Here is a tiny trained network, its code and every weight. The questions are about switching its units off for an input and a class, where a switched-off unit gives its printed mean instead of its output.

import numpy as np


def w(rows, s, z=0):
    codes = np.array(rows[::2]) - 128.0
    scale = np.full(codes.shape[1], s)
    scale[-1] = z or s
    return codes * scale


def norm(h):
    return h / np.sqrt((h * h).mean(-1, keepdims=True) + 1e-5)


def f(y):
    return y / 2 * (1 + np.tanh(0.7978845608 * (y + 0.044715 * y**3)))


def log_softmax(a):
    a = a - a.max(-1, keepdims=True)
    return a - np.log(np.exp(a).sum(-1, keepdims=True))


def net(x, mask):
    res = np.array(x, float).reshape(1, 7) / 4 @ E
    u = 0
    for l in range(3):
        y = f(norm(res) @ A[l][:, :-1].T + A[l][:, -1])
        res = res + np.where(mask[u : u + 8], y, B[l][:, -1]) @ B[l][:, :-1]
        u += 8
    return log_softmax(norm(res)[-1] @ U[:, :-1].T + U[:, -1])


A, B = {}, {}
E = w([
[74,149,2,110,18,168,111,105,158,129,164],'x0',
[195,51,131,69,169,112,144,83,107,195,195],'x1',
[120,82,159,46,92,102,153,74,178,136,78],'x2',
[156,104,209,75,72,169,159,44,99,184,106],'x3',
[152,160,166,72,157,153,141,105,188,7,133],'x4',
[128,162,76,160,169,78,83,69,176,174,125],'x5',
[122,183,101,147,73,178,218,137,216,143,120],'x6',
],0.0061)
A[0] = w([
[84,205,152,142,68,253,178,118,171,170,149,161],'0.n1',
[209,183,134,125,143,121,140,127,187,74,164,35],'0.n2',
[53,121,96,173,142,133,112,116,143,130,80,198],'0.n3',
[149,141,82,184,37,195,179,157,104,149,135,29],'0.n4',
[145,171,32,148,119,173,126,178,129,185,132,34],'0.n5',
[129,181,60,99,59,33,84,193,143,124,186,3],'0.n6',
[108,88,53,243,206,60,116,166,70,195,148,201],'0.n7',
[194,138,163,153,122,126,56,91,43,194,187,133],'0.n8',
],0.0069,0.0018)
B[0] = w([
[87,201,177,182,47,120,197,139,123,160,173,214],'0.n1',
[156,147,151,87,147,112,92,151,160,119,141,154],'0.n2',
[129,91,167,195,146,147,115,136,122,38,174,169],'0.n3',
[23,184,206,180,111,109,84,155,75,205,255,184],'0.n4',
[112,151,177,94,91,57,105,83,128,146,111,183],'0.n5',
[193,171,73,130,62,157,53,95,194,117,105,177],'0.n6',
[122,61,131,195,146,204,248,154,124,72,102,254],'0.n7',
[78,102,152,192,193,145,160,139,83,149,86,193],'0.n8',
],0.0085,0.0068)
A[1] = w([
[156,97,189,113,115,54,178,113,146,127,197,31],'1.n1',
[130,96,124,95,120,72,141,76,111,228,91,109],'1.n2',
[114,50,172,127,99,127,105,165,38,140,114,147],'1.n3',
[119,147,192,170,128,92,109,186,123,81,79,128],'1.n4',
[195,127,169,87,97,111,148,131,187,153,253,134],'1.n5',
[111,25,145,159,31,180,162,11,108,121,242,139],'1.n6',
[116,123,132,89,113,133,183,114,163,76,81,1],'1.n7',
[81,101,75,60,72,173,167,138,167,186,114,116],'1.n8',
],0.0071,0.0029)
B[1] = w([
[81,139,135,145,98,180,188,144,160,86,113,149],'1.n1',
[152,90,101,86,164,130,95,197,138,64,87,160],'1.n2',
[83,122,143,154,201,139,154,71,142,150,134,198],'1.n3',
[95,140,137,69,186,84,2,62,132,236,123,188],'1.n4',
[94,172,157,69,117,181,93,137,150,173,117,192],'1.n5',
[163,127,125,162,91,131,103,163,62,124,137,255],'1.n6',
[77,235,138,165,119,159,119,162,96,134,101,131],'1.n7',
[119,179,118,211,130,79,95,193,35,135,25,157],'1.n8',
],0.0082,0.0066)
A[2] = w([
[106,155,39,230,30,83,159,148,135,147,230,4],'2.n1',
[117,91,76,126,152,148,100,179,21,132,117,195],'2.n2',
[235,158,110,169,54,172,61,208,168,201,44,53],'2.n3',
[55,79,79,154,102,155,88,106,122,85,159,215],'2.n4',
[148,111,83,173,103,105,217,90,62,143,105,67],'2.n5',
[71,219,15,180,118,59,41,98,126,56,214,80],'2.n6',
[147,181,95,48,164,145,136,135,253,86,174,112],'2.n7',
[206,162,171,87,224,2,115,174,13,158,60,120],'2.n8',
],0.0067,0.0019)
B[2] = w([
[138,142,73,9,84,171,166,119,97,100,46,254],'2.n1',
[122,166,203,169,143,98,125,99,196,116,91,204],'2.n2',
[171,128,148,135,125,193,132,134,99,45,105,171],'2.n3',
[181,98,194,120,143,142,204,103,154,135,114,191],'2.n4',
[166,99,98,145,107,170,112,100,144,42,207,171],'2.n5',
[145,54,86,121,142,63,188,172,98,86,163,229],'2.n6',
[166,86,153,144,150,94,42,141,209,105,205,175],'2.n7',
[114,96,50,97,135,170,100,70,99,196,84,198],'2.n8',
],0.011,0.006)
U = w([
[140,222,199,151,112,169,62,137,177,133,147,1],'0',
[60,234,151,108,28,136,197,191,72,149,146,150],'1',
[95,122,105,59,181,150,50,87,92,207,68,162],'2',
[120,71,174,250,197,139,175,111,75,141,136,180],'3',
[188,81,120,94,157,60,73,172,183,81,213,110],'4',
[199,107,58,114,61,170,180,132,92,48,80,162],'5',
],0.014,0.0021)

Each question gives the input, the list of numbers given to net, and the class t.
The units are the neurons (one row each of A and B). Each row of codes is followed by its name. A weight is (code - 128) times the scale printed after its matrix; where a second scale follows, it is the last column's (A, B and U).
mask holds one flag per neuron, layer by layer. A switched-off neuron (its flag False) gives its mean, the last column of its row in B, instead of its output. The means were averaged over made-up inputs and are rounded, as every weight is.
A unit's drop is (log p(t) with every unit on - log p(t) with that unit switched off) / (log p(t) with every unit on - log p(t) with every unit switched off).
The circuit of an input: a set's keep is (log p(t) with only the set's units on - log p(t) with every unit switched off) / (log p(t) with every unit on - log p(t) with every unit switched off). Starting from the 12 units with the biggest drops (on a tie, the unit counted first), units are removed one at a time, each time the one whose removal leaves the highest keep (on an exact tie, the one counted first), for as long as the keep stays at least 0.8.
circuit, biggest first: the units of the circuit, biggest drop first
most important unit: the unit with the biggest drop
k most important neurons: the k neurons with the biggest drops, biggest first
k most important neurons of layer l: the k neurons of layer l with the biggest drops, biggest first
drop of u: that unit's drop, to one decimal
input [-1,-4,5,-3,-3,-4,0], class 2: circuit, biggest first : 1.n4
input [-6,-1,3,8,7,-6,0], class 1: circuit, biggest first : 1.n7, 2.n7
input [-7,5,8,-1,-3,-6,-4], class 2: 2 most important neurons : 0.n7, 2.n8
input [-5,-8,1,-3,0,1,5], class 4: 2 most important neurons : 0.n7, 1.n4
input [8,2,3,-2,5,7,-5], class 4: 2 most important neurons : 0.n7, 2.n7
input [-5,-3,6,-3,7,4,1], class 4: 3 most important neurons : 2.n7, 0.n8, 1.n8
input [2,6,-3,-2,-5,2,6], class 1: 2 most important neurons : 0.n4, 0.n5
input [-7,-6,2,4,-8,-4,0], class 2: 4 most important neurons : 1.n4, 2.n8, 0.n7, 0.n1
input [8,8,2,1,-8,-5,-2], class 3: 2 most important neurons : 1.n3, 0.n8
input [-7,-8,-8,1,4,-3,4], class 2: circuit, biggest first : 1.n4, 0.n7, 2.n8
input [5,-8,-1,-6,-3,0,-8], class 5: 3 most important neurons : 0.n6, 0.n8, 0.n7
input [-7,-3,2,-4,3,0,7], class 0: 2 most important neurons of layer 0 : 0.n8, 0.n6
input [2,-6,6,5,7,5,1], class 1: 2 most important neurons : 0.n1, 1.n7
input [6,4,2,0,-6,6,-8], class 3: most important unit : 0.n8
input [-2,8,-2,8,5,7,-4], class 2: 2 most important neurons : 0.n7, 2.n8
input [-3,-1,5,0,1,8,6], class 0: 2 most important neurons of layer 2 : 2.n6, 2.n5
input [-6,-8,-2,-4,4,3,-4], class 2: 2 most important neurons : 1.n4, 2.n8
input [8,3,-3,-7,7,-4,0], class 4: 2 most important neurons of layer 0 : 0.n7, 0.n2
input [2,8,2,-2,-5,-2,5], class 1: 3 most important neurons of layer 0 : 0.n4, 0.n6, 0.n5
input [-3,3,3,-3,6,7,-7], class 2: circuit, biggest first : 2.n8
input [-2,-8,3,-5,8,-3,8], class 4: 2 most important neurons : 2.n7, 0.n7
input [-3,4,-8,7,-6,-2,6], class 1: 2 most important neurons : 0.n1, 0.n4
input [1,-5,-6,-1,4,-2,-5], class 4: drop of 0.n6 : 0.0
input [-8,-1,-1,2,0,-8,-1], class 2: drop of 0.n7 : 0.1
input [6,5,2,-3,2,8,-6], class 5: drop of 1.n4 : 0.1
input [3,4,8,1,-6,-6,3], class 1: 2 most important neurons : 0.n4, 1.n5
input [-2,-2,-1,-3,6,-2,2], class 4: drop of 2.n7 : 0.2
input [5,5,-5,4,-2,-5,0], class 1: circuit, biggest first : 0.n4
